Below is a small trained network, with its code and all its weights. Each question gives an input and a target symbol and asks what happens when units are switched off, that is, made to give their printed mean instead of their output.

import numpy as np


def w(rows, s, z=0):
    codes = np.array(rows[::2]) - 128.0
    scale = np.full(codes.shape[1], s)
    scale[-1] = z or s
    return codes * scale


def f(y):
    return y / 2 * (1 + np.tanh(0.7978845608 * (y + 0.044715 * y**3)))


def softmax(a):
    e = np.exp(a - a.max(-1, keepdims=True))
    return e / e.sum(-1, keepdims=True)


def log_softmax(a):
    a = a - a.max(-1, keepdims=True)
    return a - np.log(np.exp(a).sum(-1, keepdims=True))


def net(x, mask):
    ids = ['βγδζθλμξπσφψω'.index(c) for c in x.split()]
    T = len(ids)
    res = E[ids] + P[:T]
    q, k, v = (res @ M[0].T for M in (Q, K, V))
    z = softmax(np.where(np.tri(T) > 0, q @ k.T / 2**0.5, -1e9)) @ v
    res = res + np.where(mask[0], z, O[0][:, -1]) @ O[0][:, :-1]
    y = f(res @ A[0][:, :-1].T + A[0][:, -1])
    res = res + np.where(mask[1:13], y, B[0][:, -1]) @ B[0][:, :-1]
    return log_softmax(res[-1] @ U[:, :-1].T + U[:, -1])


Q, K, V, O, A, B = {}, {}, {}, {}, {}, {}
E = w([
[213,151,146,214],'β',
[125,144,114,190],'γ',
[53,124,69,152],'δ',
[212,60,78,118],'ζ',
[149,206,226,217],'θ',
[130,110,131,135],'λ',
[128,56,55,98],'μ',
[255,110,179,158],'ξ',
[121,171,204,177],'π',
[222,96,180,130],'σ',
[203,159,248,173],'φ',
[76,193,117,33],'ψ',
[169,129,205,147],'ω',
],0.008)
P = w([
[163,174,151,27],'0',
[254,232,36,203],'1',
[150,146,168,39],'2',
[176,188,42,187],'3',
[140,127,168,56],'4',
[136,162,60,190],'5',
[134,94,174,64],'6',
[103,146,87,204],'7',
[126,67,188,76],'8',
[75,132,120,223],'9',
[118,28,200,88],'10',
],0.0065)
Q[0] = w([
[84,76,99,119],'head 1',
[182,193,249,41],'head 1',
],0.017)
K[0] = w([
[121,169,88,133],'head 1',
[92,2,175,215],'head 1',
],0.018)
V[0] = w([
[209,18,105,127],'head 1',
[83,50,168,254],'head 1',
],0.0083)
O[0] = w([
[213,131,75,99,67],'head 1',
[136,254,90,97,5],'head 1',
],0.0091,0.0035)
A[0] = w([
[110,150,149,133,234],'neuron 1',
[53,86,88,24,57],'neuron 2',
[108,137,122,116,40],'neuron 3',
[158,72,165,36,35],'neuron 4',
[110,229,32,86,119],'neuron 5',
[156,76,106,46,172],'neuron 6',
[125,129,203,71,67],'neuron 7',
[151,109,120,151,255],'neuron 8',
[174,162,154,141,166],'neuron 9',
[108,93,38,119,106],'neuron 10',
[167,91,104,99,88],'neuron 11',
[70,80,130,1,231],'neuron 12',
],0.021,0.0046)
B[0] = w([
[78,123,123,170,188],'neuron 1',
[70,3,168,83,192],'neuron 2',
[146,141,111,59,115],'neuron 3',
[208,102,100,79,187],'neuron 4',
[220,84,133,204,148],'neuron 5',
[87,110,61,133,185],'neuron 6',
[156,138,187,41,188],'neuron 7',
[157,125,134,171,189],'neuron 8',
[147,92,124,122,173],'neuron 9',
[177,131,151,133,136],'neuron 10',
[56,121,163,121,139],'neuron 11',
[120,235,116,163,254],'neuron 12',
],0.038,0.0088)
U = w([
[172,65,126,188,193],'β',
[120,176,110,184,234],'γ',
[3,150,149,157,47],'δ',
[135,155,48,126,79],'ζ',
[82,63,199,93,102],'θ',
[136,225,80,117,92],'λ',
[76,86,94,93,125],'μ',
[142,54,112,98,43],'ξ',
[139,189,182,107,133],'π',
[167,129,82,96,80],'σ',
[171,87,170,88,1],'φ',
[85,144,134,56,165],'ψ',
[194,177,123,99,109],'ω',
],0.0076)

Each question gives the input, a string of symbols that net reads in full, and the target symbol t.
The units are the heads (2 rows each of Q, K, V and O) and the neurons (one row each of A and B). Each row of codes is followed by its name. A weight is (code - 128) times the scale printed after its matrix; where a second scale follows, it is the last column's (O, A, B and U).
mask holds one flag per unit, heads first, then neurons. A switched-off unit (its flag False) gives its mean, the last column of its rows in O or B, instead of its output. The means were averaged over made-up inputs and are rounded, as every weight is.
A unit's drop is (log p(t) with every unit on - log p(t) with that unit switched off) / (log p(t) with every unit on - log p(t) with every unit switched off).
The circuit of an input: a set's keep is (log p(t) with only the set's units on - log p(t) with every unit switched off) / (log p(t) with every unit on - log p(t) with every unit switched off). Starting from the 12 units with the biggest drops (on a tie, the unit counted first), units are removed one at a time, each time the one whose removal leaves the highest keep (on an exact tie, the one counted first), for as long as the keep stays at least 0.8.
circuit, biggest first: the units of the circuit, biggest drop first
unit that matters most: the unit with the biggest drop
top k neurons: the k neurons with the biggest drops, biggest first
input μ ψ γ θ, target β: top 3 neurons => [neuron 12; neuron 9; neuron 7]
input θ λ δ, target δ: circuit, biggest first => [neuron 2; neuron 12; neuron 4]
input ψ β ξ λ π, target π: top 4 neurons => [neuron 2; neuron 6; neuron 7; neuron 4]
input π λ φ ψ μ β, target β: circuit, biggest first => [neuron 12; neuron 8]
input φ μ μ σ σ ψ λ ψ λ ψ, target δ: unit that matters most => neuron 4
input ψ θ ω π π, target π: circuit, biggest first => [neuron 7; neuron 6]
input ω φ λ ψ β, target β: circuit, biggest first => [neuron 12; neuron 7; neuron 2]
input μ β π δ, target β: circuit, biggest first => [neuron 5; head 1]
input θ ψ π ψ ψ π ψ ψ σ, target σ: top 2 neurons => [neuron 4; neuron 2]
input ψ μ ψ δ φ ζ, target β: circuit, biggest first => [head 1; neuron 8]
input φ ψ β μ ψ γ, target β: circuit, biggest first => [neuron 12; neuron 7]
input λ θ ζ, target ζ: circuit, biggest first => [neuron 6; neuron 4; neuron 12]
input π ω ψ, target ψ: top 4 neurons => [neuron 2; neuron 12; neuron 7; neuron 4]
input ζ β β σ φ ω ψ β ω λ δ, target δ: top 2 neurons => [neuron 2; neuron 12]
input ψ ζ π ξ, target β: circuit, biggest first => [neuron 12; neuron 8]
input θ ψ π ψ μ π γ ψ θ θ, target δ: unit that matters most => neuron 4
input θ ψ δ ω π π π ψ ψ γ γ, target γ: circuit, biggest first => [neuron 2; neuron 7]
input λ ψ φ, target φ: circuit, biggest first => [neuron 12; neuron 7; neuron 4]
input ω ψ π ψ, target γ: top 2 neurons => [neuron 7; neuron 4]
input φ ψ ξ ψ ψ ψ π μ, target β: top 4 neurons => [neuron 10; neuron 8; neuron 7; neuron 2]
input ζ ψ ψ λ, target β: top 2 neurons => [neuron 12; neuron 8]
input π λ θ γ, target β: top 3 neurons => [neuron 12; neuron 7; neuron 8]
